Below are the code and all the weights of a small trained network. Each question names an input and a target symbol and asks about switching units off, where a switched-off unit gives its printed mean instead of its output.

import numpy as np


def w(rows, s, z=0):
    codes = np.array(rows[::2]) - 128.0
    scale = np.full(codes.shape[1], s)
    scale[-1] = z or s
    return codes * scale


def f(y):
    return y / 2 * (1 + np.tanh(0.7978845608 * (y + 0.044715 * y**3)))


def softmax(a):
    e = np.exp(a - a.max(-1, keepdims=True))
    return e / e.sum(-1, keepdims=True)


def log_softmax(a):
    a = a - a.max(-1, keepdims=True)
    return a - np.log(np.exp(a).sum(-1, keepdims=True))


def net(x, mask):
    ids = ['ΔΛΠΦΨαβγεζηθμξσω'.index(c) for c in x.split()]
    T = len(ids)
    res = E[ids] + P[:T]
    r = res
    for j in range(2):
        rows = slice(2 * j, 2 * j + 2)
        q, k, v = (r @ M[0][rows].T for M in (Q, K, V))
        z = softmax(np.where(np.tri(T) > 0, q @ k.T / 2**0.5, -1e9)) @ v
        o = O[0][rows]
        res = res + np.where(mask[j], z, o[:, -1]) @ o[:, :-1]
    y = f(res @ A[0][:, :-1].T + A[0][:, -1])
    res = res + np.where(mask[2:14], y, B[0][:, -1]) @ B[0][:, :-1]
    return log_softmax(res[-1] @ U[:, :-1].T + U[:, -1])


Q, K, V, O, A, B = {}, {}, {}, {}, {}, {}
E = w([
[47,116,114],'Δ',
[4,127,97],'Λ',
[91,92,89],'Π',
[104,116,105],'Φ',
[96,132,123],'Ψ',
[91,118,151],'α',
[62,46,121],'β',
[92,157,174],'γ',
[169,124,175],'ε',
[89,68,79],'ζ',
[111,123,173],'η',
[86,66,115],'θ',
[154,218,178],'μ',
[179,155,153],'ξ',
[209,115,206],'σ',
[101,89,243],'ω',
],0.015)
P = w([
[144,138,137],'0',
[14,172,168],'1',
[2,170,202],'2',
[68,157,218],'3',
[136,137,222],'4',
[132,128,192],'5',
[106,148,179],'6',
],0.0065)
Q[0] = w([
[218,129,1],'head 1',
[88,127,130],'head 1',
[28,66,154],'head 2',
[147,165,180],'head 2',
],0.009)
K[0] = w([
[107,255,96],'head 1',
[79,113,209],'head 1',
[164,123,205],'head 2',
[104,39,109],'head 2',
],0.0095)
V[0] = w([
[132,68,193],'head 1',
[31,160,80],'head 1',
[125,50,123],'head 2',
[208,252,190],'head 2',
],0.013)
O[0] = w([
[54,101,203,181],'head 1',
[141,247,64,250],'head 1',
[125,1,149,152],'head 2',
[231,196,231,2],'head 2',
],0.0078,0.0083)
A[0] = w([
[155,104,191,1],'neuron 1',
[138,184,70,60],'neuron 2',
[111,117,185,114],'neuron 3',
[114,137,129,82],'neuron 4',
[130,247,181,175],'neuron 5',
[157,130,53,139],'neuron 6',
[194,92,187,207],'neuron 7',
[43,131,188,130],'neuron 8',
[80,56,130,118],'neuron 9',
[86,116,114,93],'neuron 10',
[59,141,171,118],'neuron 11',
[10,147,159,99],'neuron 12',
],0.011,0.0048)
B[0] = w([
[150,102,17,132],'neuron 1',
[101,100,207,149],'neuron 2',
[129,152,162,140],'neuron 3',
[197,91,156,132],'neuron 4',
[102,100,110,156],'neuron 5',
[36,219,170,149],'neuron 6',
[38,127,96,136],'neuron 7',
[176,109,46,204],'neuron 8',
[254,238,125,193],'neuron 9',
[122,103,174,177],'neuron 10',
[252,79,171,187],'neuron 11',
[179,130,137,254],'neuron 12',
],0.0054,0.019)
U = w([
[94,119,115,41],'Δ',
[29,168,100,208],'Λ',
[131,146,79,3],'Π',
[98,114,116,107],'Φ',
[78,121,147,148],'Ψ',
[107,107,137,74],'α',
[224,113,2,103],'β',
[123,163,147,131],'γ',
[68,53,177,145],'ε',
[164,128,18,230],'ζ',
[124,112,129,118],'η',
[157,88,60,57],'θ',
[131,238,220,84],'μ',
[101,148,188,118],'ξ',
[61,28,200,210],'σ',
[244,115,168,181],'ω',
],0.0074,0.004)

Each question gives the input, a string of symbols that net reads in full, and the target symbol t.
The units are the heads (2 rows each of Q, K, V and O) and the neurons (one row each of A and B). Each row of codes is followed by its name. A weight is (code - 128) times the scale printed after its matrix; where a second scale follows, it is the last column's (O, A, B and U).
mask holds one flag per unit, heads first, then neurons. A switched-off unit (its flag False) gives its mean, the last column of its rows in O or B, instead of its output. The means were averaged over made-up inputs and are rounded, as every weight is.
A unit's drop is (log p(t) with every unit on - log p(t) with that unit switched off) / (log p(t) with every unit on - log p(t) with every unit switched off).
The circuit of an input: a set's keep is (log p(t) with only the set's units on - log p(t) with every unit switched off) / (log p(t) with every unit on - log p(t) with every unit switched off). Starting from the 12 units with the biggest drops (on a tie, the unit counted first), units are removed one at a time, each time the one whose removal leaves the highest keep (on an exact tie, the one counted first), for as long as the keep stays at least 0.8.
circuit, biggest first: the units of the circuit, biggest drop first
top k neurons: the k neurons with the biggest drops, biggest first
heads that matter: for each layer, one digit per head in row order, 1 if its drop is at least 0.15 and else 0, layers parted by /
drop when u is switched off: that unit's drop, to one decimal
input β β ω β, target ω: heads that matter	10
input μ ξ Ψ, target μ: heads that matter	01
input ζ β Λ, target ζ: heads that matter	01
input Λ Λ Λ Λ μ Δ, target μ: heads that matter	11
input γ ζ ω, target ω: circuit, biggest first	[head 1; neuron 11; neuron 8; neuron 9]
input ω Λ Δ, target ω: heads that matter	10
input μ Λ ζ, target μ: circuit, biggest first	[head 2]
input Ψ Λ ω γ, target ω: top 2 neurons	[neuron 11; neuron 8]
input Λ Δ Π Δ Λ Λ Ψ, target Λ: heads that matter	10
input Λ Λ ζ, target Λ: top 3 neurons	[neuron 6; neuron 11; neuron 8]
input Λ Λ Λ Λ Λ, target Λ: top 2 neurons	[neuron 6; neuron 9]
input Λ Ψ Λ Δ ζ, target Λ: top 2 neurons	[neuron 11; neuron 6]
input ζ ζ ζ β β Λ Λ, target β: top 2 neurons	[neuron 9; neuron 8]
input β Λ Δ β β ω, target ω: top neuron	[neuron 9]
input ζ Λ Λ β Π β Λ, target β: drop when neuron 12 is switched off	0.1
input Λ α Λ Λ Λ Δ, target Λ: drop when head 1 is switched off	1.1
input Δ Λ β, target β: drop when head 2 is switched off	0.3
input ζ Ψ Λ β ω Λ, target ω: drop when head 2 is switched off	0.1
